Below is a small trained network, with its code and all its weights. Each question gives an input and a target symbol and asks what happens when units are switched off, that is, made to give their printed mean instead of their output.

import numpy as np


def w(rows, s, z=0):
    codes = np.array(rows[::2]) - 128.0
    scale = np.full(codes.shape[1], s)
    scale[-1] = z or s
    return codes * scale


def norm(h):
    return h / np.sqrt((h * h).mean(-1, keepdims=True) + 1e-5)


def f(y):
    return y / 2 * (1 + np.tanh(0.7978845608 * (y + 0.044715 * y**3)))


def softmax(a):
    e = np.exp(a - a.max(-1, keepdims=True))
    return e / e.sum(-1, keepdims=True)


def log_softmax(a):
    a = a - a.max(-1, keepdims=True)
    return a - np.log(np.exp(a).sum(-1, keepdims=True))


def net(x, mask):
    ids = ['γεζπφψω'.index(c) for c in x.split()]
    T = len(ids)
    res = E[ids] + P[:T]
    r = norm(res)
    for j in range(2):
        rows = slice(3 * j, 3 * j + 3)
        q, k, v = (r @ M[0][rows].T for M in (Q, K, V))
        z = softmax(np.where(np.tri(T) > 0, q @ k.T / 3**0.5, -1e9)) @ v
        o = O[0][rows]
        res = res + np.where(mask[j], z, o[:, -1]) @ o[:, :-1]
    y = f(norm(res) @ A[0][:, :-1].T + A[0][:, -1])
    res = res + np.where(mask[2:6], y, B[0][:, -1]) @ B[0][:, :-1]
    return log_softmax(norm(res)[-1] @ U[:, :-1].T + U[:, -1])


Q, K, V, O, A, B = {}, {}, {}, {}, {}, {}
E = w([
[152,102,5,138,179,167],'γ',
[189,175,185,180,64,114],'ε',
[150,146,155,141,99,154],'ζ',
[174,112,49,76,154,96],'π',
[89,173,129,87,136,156],'φ',
[36,152,81,184,147,171],'ψ',
[122,177,131,200,41,111],'ω',
],0.011)
P = w([
[104,162,189,121,125,187],'0',
[177,117,136,229,142,100],'1',
[149,166,94,82,102,111],'2',
[82,252,182,163,174,80],'3',
[126,43,154,101,114,118],'4',
[125,145,90,75,86,97],'5',
[65,233,163,134,151,65],'6',
[98,28,163,59,117,123],'7',
[128,153,61,77,68,112],'8',
],0.014)
Q[0] = w([
[111,2,174,152,148,104],'H1',
[103,185,176,98,231,37],'H1',
[166,125,131,190,201,99],'H1',
[200,139,90,158,140,145],'H2',
[119,172,65,87,13,211],'H2',
[158,193,153,40,173,153],'H2',
],0.019)
K[0] = w([
[206,112,55,65,197,131],'H1',
[78,97,78,106,116,24],'H1',
[176,97,61,175,137,85],'H1',
[152,110,98,102,129,149],'H2',
[153,158,142,130,125,254],'H2',
[88,146,190,63,111,130],'H2',
],0.021)
V[0] = w([
[160,133,178,114,67,48],'H1',
[145,206,165,132,171,117],'H1',
[209,121,155,52,200,135],'H1',
[126,136,38,84,139,212],'H2',
[165,179,126,59,79,108],'H2',
[154,138,91,249,143,200],'H2',
],0.016)
O[0] = w([
[133,170,241,189,95,150,114],'H1',
[173,137,117,66,121,188,255],'H1',
[206,108,150,78,34,75,58],'H1',
[121,233,178,109,187,117,98],'H2',
[88,148,55,104,141,210,145],'H2',
[85,96,157,102,117,9,241],'H2',
],0.012,0.0084)
A[0] = w([
[136,124,88,182,192,138,2],'N1',
[193,60,88,189,135,3,119],'N2',
[157,145,77,66,110,66,53],'N3',
[131,50,110,66,88,78,154],'N4',
],0.024,0.0048)
B[0] = w([
[134,122,154,84,65,31,148],'N1',
[200,8,71,233,219,150,243],'N2',
[150,149,125,235,46,104,205],'N3',
[132,49,190,58,171,170,254],'N4',
],0.019,0.016)
U = w([
[168,91,69,210,245,106,200],'γ',
[161,63,197,163,70,145,137],'ε',
[116,78,178,12,138,179,8],'ζ',
[197,185,25,154,69,125,122],'π',
[151,213,79,93,255,229,28],'φ',
[40,110,27,53,125,49,112],'ψ',
[81,207,247,202,169,92,207],'ω',
],0.0063,0.0011)

Each question gives the input, a string of symbols that net reads in full, and the target symbol t.
The units are the heads (3 rows each of Q, K, V and O) and the neurons (one row each of A and B). Each row of codes is followed by its name. A weight is (code - 128) times the scale printed after its matrix; where a second scale follows, it is the last column's (O, A, B and U).
mask holds one flag per unit, heads first, then neurons. A switched-off unit (its flag False) gives its mean, the last column of its rows in O or B, instead of its output. The means were averaged over made-up inputs and are rounded, as every weight is.
A unit's drop is (log p(t) with every unit on - log p(t) with that unit switched off) / (log p(t) with every unit on - log p(t) with every unit switched off).
The circuit of an input: a set's keep is (log p(t) with only the set's units on - log p(t) with every unit switched off) / (log p(t) with every unit on - log p(t) with every unit switched off). Starting from all 6 units, units are removed one at a time, each time the one whose removal leaves the highest keep (on an exact tie, the one counted first), for as long as the keep stays at least 0.8.
units of the circuit, in order: the units of the circuit, biggest drop first
unit that matters most: the unit with the biggest drop
k most important neurons: the k neurons with the biggest drops, biggest first
heads that matter: for each layer, one digit per head in row order, 1 if its drop is at least 0.15 and else 0, layers parted by /
input ζ ψ ζ γ π ψ, target ε: 2 most important neurons => N3; N2
input ζ ζ π ε π ζ ζ, target φ: heads that matter => 11
input φ ψ φ ε π γ, target π: units of the circuit, in order => H2; N2; N4
input π ζ ζ φ, target φ: heads that matter => 11
input ζ φ ψ ε, target ψ: heads that matter => 10
input φ γ ψ γ, target ψ: units of the circuit, in order => H1; N2; N1
input ζ γ π π, target π: unit that matters most => N4
input φ φ ψ γ ψ π, target π: units of the circuit, in order => H2; N2; N4
input ε ψ π ζ π ω, target ζ: units of the circuit, in order => N2; H1; N3
input π ε γ ζ γ ω, target φ: heads that matter => 01
input ζ φ ψ ζ ε φ, target ε: 2 most important neurons => N3; N2
input γ φ ζ ψ ω γ ω ω φ, target ω: heads that matter => 01
input ω π γ ω, target ω: 3 most important neurons => N2; N4; N3
input π ω ψ, target φ: heads that matter => 01
input ε ψ ζ ψ, target ψ: heads that matter => 10
input ε γ ζ φ φ ζ, target ζ: unit that matters most => N2
input π ζ ω ψ ω φ ε, target ω: units of the circuit, in order => H1; N2
input ω ω ζ, target ψ: heads that matter => 11
input ω ω ζ ψ, target ω: 2 most important neurons => N2; N4
input γ ψ φ ζ π φ, target ω: heads that matter => 01
input φ ψ ζ φ φ φ π, target φ: 2 most important neurons => N3; N2
input ε φ ζ π ζ ε, target ζ: unit that matters most => H2
input φ γ γ φ φ, target ζ: heads that matter => 11
input ε γ ζ ε γ φ φ ω ζ, target ζ: heads that matter => 01
input ψ π ζ φ, target φ: heads that matter => 11
input ζ φ γ π ε ζ ω φ ψ, target ε: units of the circuit, in order => N3; N2
